Below is a small trained network, with its code and all its weights. Each question gives an input and a class and asks what happens when units are switched off, that is, made to give their printed mean instead of their output.

import numpy as np


def w(rows, s, z=0):
    codes = np.array(rows[::2]) - 128.0
    scale = np.full(codes.shape[1], s)
    scale[-1] = z or s
    return codes * scale


def norm(h):
    return h / np.sqrt((h * h).mean(-1, keepdims=True) + 1e-5)


def f(y):
    return np.maximum(y, 0)


def log_softmax(a):
    a = a - a.max(-1, keepdims=True)
    return a - np.log(np.exp(a).sum(-1, keepdims=True))


def net(x, mask):
    res = np.array(x, float).reshape(1, 5) / 4 @ E
    u = 0
    for l in range(2):
        y = f(norm(res) @ A[l][:, :-1].T + A[l][:, -1])
        res = res + np.where(mask[u : u + 5], y, B[l][:, -1]) @ B[l][:, :-1]
        u += 5
    return log_softmax(norm(res)[-1] @ U[:, :-1].T + U[:, -1])


A, B = {}, {}
E = w([
[126,130,129],'x0',
[248,136,151],'x1',
[158,255,35],'x2',
[78,49,6],'x3',
[130,128,127],'x4',
],0.0043)
A[0] = w([
[197,127,83,39],'L0N1',
[108,244,116,5],'L0N2',
[229,163,64,3],'L0N3',
[211,146,166,145],'L0N4',
[145,93,82,161],'L0N5',
],0.011,0.0028)
B[0] = w([
[166,116,158,181],'L0N1',
[28,182,73,232],'L0N2',
[254,161,176,231],'L0N3',
[44,227,93,254],'L0N4',
[240,122,111,205],'L0N5',
],0.0086,0.0037)
A[1] = w([
[162,44,82,83],'L1N1',
[86,221,226,252],'L1N2',
[48,192,242,126],'L1N3',
[153,242,179,191],'L1N4',
[254,91,169,46],'L1N5',
],0.0071,0.003)
B[1] = w([
[63,148,147,159],'L1N1',
[143,67,187,253],'L1N2',
[217,155,206,219],'L1N3',
[69,81,92,230],'L1N4',
[169,1,105,157],'L1N5',
],0.0089,0.0067)
U = w([
[209,100,155,255],'0',
[55,12,87,75],'1',
[45,208,120,95],'2',
[116,126,18,137],'3',
[186,145,216,96],'4',
[200,1,110,94],'5',
[210,240,157,86],'6',
],0.018,0.01)

Each question gives the input, the list of numbers given to net, and the class t.
The units are the neurons (one row each of A and B). Each row of codes is followed by its name. A weight is (code - 128) times the scale printed after its matrix; where a second scale follows, it is the last column's (A, B and U).
mask holds one flag per neuron, layer by layer. A switched-off neuron (its flag False) gives its mean, the last column of its row in B, instead of its output. The means were averaged over made-up inputs and are rounded, as every weight is.
A unit's drop is (log p(t) with every unit on - log p(t) with that unit switched off) / (log p(t) with every unit on - log p(t) with every unit switched off).
The circuit of an input: a set's keep is (log p(t) with only the set's units on - log p(t) with every unit switched off) / (log p(t) with every unit on - log p(t) with every unit switched off). Starting from all 10 units, units are removed one at a time, each time the one whose removal leaves the highest keep (on an exact tie, the one counted first), for as long as the keep stays at least 0.8.
units of the circuit, in order: the units of the circuit, biggest drop first
top k neurons: the k neurons with the biggest drops, biggest first
top k neurons in layer l: the k neurons of layer l with the biggest drops, biggest first
drop of u: that unit's drop, to one decimal
input [6,5,-2,2,6], class 5: top 3 neurons => (L1N5, L1N3, L1N4)
input [1,-1,4,-8,-6], class 2: units of the circuit, in order => (L0N2, L1N4)
input [6,-1,8,-5,-8], class 2: units of the circuit, in order => (L0N2)
input [1,2,6,6,-4], class 0: top 2 neurons => (L0N3, L0N4)
input [0,0,6,-1,-3], class 2: top 3 neurons => (L0N2, L1N4, L1N3)
input [-2,-1,5,2,-3], class 3: units of the circuit, in order => (L0N2, L0N4)
input [-8,0,4,1,-8], class 3: top 2 neurons => (L0N2, L1N3)
input [-1,0,-2,1,-5], class 1: top 3 neurons => (L1N3, L0N3, L1N1)
input [-5,-2,6,1,-5], class 3: top 2 neurons in layer 0 => (L0N4, L0N3)
input [-1,0,7,-1,4], class 2: top 2 neurons in layer 0 => (L0N2, L0N5)
input [3,-1,4,2,5], class 3: top 2 neurons in layer 0 => (L0N2, L0N4)
input [3,-3,1,-3,6], class 2: top 2 neurons in layer 0 => (L0N2, L0N3)
input [0,-3,3,-8,-8], class 2: drop of L0N2 => 0.5
input [-1,-8,8,-8,-4], class 2: drop of L0N2 => 0.5
input [8,-3,7,-6,-6], class 2: drop of L0N2 => 0.5
